Below is a small trained network, with its code and all its weights. Each question gives an input and a target symbol and asks what happens when units are switched off, that is, made to give their printed mean instead of their output.

import numpy as np


def w(rows, s, z=0):
    codes = np.array(rows[::2]) - 128.0
    scale = np.full(codes.shape[1], s)
    scale[-1] = z or s
    return codes * scale


def norm(h):
    return h / np.sqrt((h * h).mean(-1, keepdims=True) + 1e-5)


def f(y):
    return y / 2 * (1 + np.tanh(0.7978845608 * (y + 0.044715 * y**3)))


def softmax(a):
    e = np.exp(a - a.max(-1, keepdims=True))
    return e / e.sum(-1, keepdims=True)


def log_softmax(a):
    a = a - a.max(-1, keepdims=True)
    return a - np.log(np.exp(a).sum(-1, keepdims=True))


def net(x, mask):
    ids = ['Δαβζηλτ'.index(c) for c in x.split()]
    T = len(ids)
    res = E[ids] + P[:T]
    r = norm(res)
    for j in range(3):
        rows = slice(3 * j, 3 * j + 3)
        q, k, v = (r @ M[0][rows].T for M in (Q, K, V))
        z = softmax(np.where(np.tri(T) > 0, q @ k.T / 3**0.5, -1e9)) @ v
        o = O[0][rows]
        res = res + np.where(mask[j], z, o[:, -1]) @ o[:, :-1]
    y = f(norm(res) @ A[0][:, :-1].T + A[0][:, -1])
    res = res + np.where(mask[3:7], y, B[0][:, -1]) @ B[0][:, :-1]
    return log_softmax(norm(res)[-1] @ U[:, :-1].T + U[:, -1])


Q, K, V, O, A, B = {}, {}, {}, {}, {}, {}
E = w([
[56,141,190,131,108],'Δ',
[153,73,146,147,127],'α',
[65,81,207,2,63],'β',
[98,126,155,140,138],'ζ',
[127,61,199,136,104],'η',
[93,84,34,121,90],'λ',
[159,76,181,198,111],'τ',
],0.0086)
P = w([
[143,109,124,104,200],'0',
[9,135,101,151,116],'1',
[220,215,87,180,33],'2',
[56,45,132,154,158],'3',
[78,150,94,131,127],'4',
[213,201,89,151,35],'5',
[55,41,142,162,137],'6',
[97,150,98,131,127],'7',
[218,177,93,139,23],'8',
[58,40,144,169,130],'9',
[107,154,96,127,129],'10',
],0.012)
Q[0] = w([
[134,12,112,67,183],'head 0',
[123,76,144,207,196],'head 0',
[200,117,137,140,62],'head 0',
[168,98,189,92,163],'head 1',
[150,73,182,114,72],'head 1',
[86,43,188,120,179],'head 1',
[162,191,83,169,119],'head 2',
[169,84,159,115,164],'head 2',
[151,170,138,10,110],'head 2',
],0.014)
K[0] = w([
[105,51,25,47,53],'head 0',
[122,92,75,213,109],'head 0',
[231,99,168,107,178],'head 0',
[125,139,185,39,99],'head 1',
[210,19,158,47,144],'head 1',
[64,73,163,87,5],'head 1',
[159,180,103,228,221],'head 2',
[141,87,97,55,116],'head 2',
[138,174,196,61,222],'head 2',
],0.012)
V[0] = w([
[63,248,153,85,84],'head 0',
[95,188,120,62,224],'head 0',
[97,159,179,223,203],'head 0',
[119,178,111,231,236],'head 1',
[92,161,117,75,208],'head 1',
[104,67,136,106,108],'head 1',
[109,151,98,131,63],'head 2',
[99,155,192,136,104],'head 2',
[99,108,180,81,114],'head 2',
],0.011)
O[0] = w([
[160,184,96,201,128,64],'head 0',
[113,182,175,130,103,131],'head 0',
[184,155,192,77,206,174],'head 0',
[106,119,100,244,186,138],'head 1',
[66,168,68,134,172,179],'head 1',
[129,121,147,78,158,255],'head 1',
[81,161,159,62,105,188],'head 2',
[152,148,100,64,101,127],'head 2',
[178,152,148,124,87,134],'head 2',
],0.011,0.0045)
A[0] = w([
[22,37,134,136,136,34],'neuron 0',
[95,124,5,128,107,6],'neuron 1',
[114,148,36,125,44,71],'neuron 2',
[114,178,139,130,83,95],'neuron 3',
],0.019,0.013)
B[0] = w([
[92,98,228,198,122,255],'neuron 0',
[94,158,21,2,219,185],'neuron 1',
[103,118,27,205,169,206],'neuron 2',
[210,58,158,137,138,147],'neuron 3',
],0.02,0.0086)
U = w([
[224,126,161,152,128,122],'Δ',
[64,116,165,172,58,164],'α',
[187,68,98,179,105,120],'β',
[108,247,150,141,107,149],'ζ',
[116,175,142,55,61,188],'η',
[91,120,84,103,187,140],'λ',
[177,54,146,99,198,3],'τ',
],0.013,0.0053)

Each question gives the input, a string of symbols that net reads in full, and the target symbol t.
The units are the heads (3 rows each of Q, K, V and O) and the neurons (one row each of A and B). Each row of codes is followed by its name. A weight is (code - 128) times the scale printed after its matrix; where a second scale follows, it is the last column's (O, A, B and U).
mask holds one flag per unit, heads first, then neurons. A switched-off unit (its flag False) gives its mean, the last column of its rows in O or B, instead of its output. The means were averaged over made-up inputs and are rounded, as every weight is.
A unit's drop is (log p(t) with every unit on - log p(t) with that unit switched off) / (log p(t) with every unit on - log p(t) with every unit switched off).
The circuit of an input: a set's keep is (log p(t) with only the set's units on - log p(t) with every unit switched off) / (log p(t) with every unit on - log p(t) with every unit switched off). Starting from all 7 units, units are removed one at a time, each time the one whose removal leaves the highest keep (on an exact tie, the one counted first), for as long as the keep stays at least 0.8.
circuit, biggest first: the units of the circuit, biggest drop first
most important unit: the unit with the biggest drop
k most important neurons: the k neurons with the biggest drops, biggest first
which heads matter: for each layer, one digit per head in row order, 1 if its drop is at least 0.15 and else 0, layers parted by /
drop of u: that unit's drop, to one decimal
input Δ ζ τ ζ β Δ η α ζ, target Δ: which heads matter	100
input α ζ α η, target τ: which heads matter	111
input η λ λ η α η β ζ Δ ζ, target η: which heads matter	010
input λ Δ β η β η, target λ: which heads matter	100
input τ λ ζ Δ η Δ η η λ ζ ζ, target ζ: circuit, biggest first	head 0; neuron 0; neuron 1
input ζ α β ζ η τ τ, target η: 2 most important neurons	neuron 0; neuron 2
input λ β β ζ, target η: circuit, biggest first	head 1; head 2
input β β λ λ α ζ, target β: 2 most important neurons	neuron 3; neuron 2
input ζ ζ τ, target ζ: 3 most important neurons	neuron 0; neuron 2; neuron 1
input λ β α, target λ: most important unit	head 0
input ζ λ η ζ ζ Δ λ τ Δ, target ζ: circuit, biggest first	head 1; head 0; neuron 0; neuron 1
input λ λ η β α τ, target λ: circuit, biggest first	head 0; neuron 1
input Δ τ α λ η η, target Δ: circuit, biggest first	head 0; neuron 3
input Δ ζ α β, target η: most important unit	head 1
input ζ η λ η α β Δ Δ β, target ζ: circuit, biggest first	head 0; head 1; neuron 0; neuron 1
input η Δ ζ Δ λ λ α ζ λ, target η: circuit, biggest first	head 0; neuron 2
input Δ η λ τ β α Δ, target η: which heads matter	011
input β τ λ Δ λ τ η Δ η, target β: 2 most important neurons	neuron 2; neuron 3
input η η α λ λ ζ λ λ λ λ τ, target τ: 2 most important neurons	neuron 0; neuron 1
input ζ η λ Δ λ β α, target η: most important unit	head 1
input λ η β Δ β Δ, target λ: which heads matter	110
input λ η τ η τ β, target λ: drop of neuron 1	0.4
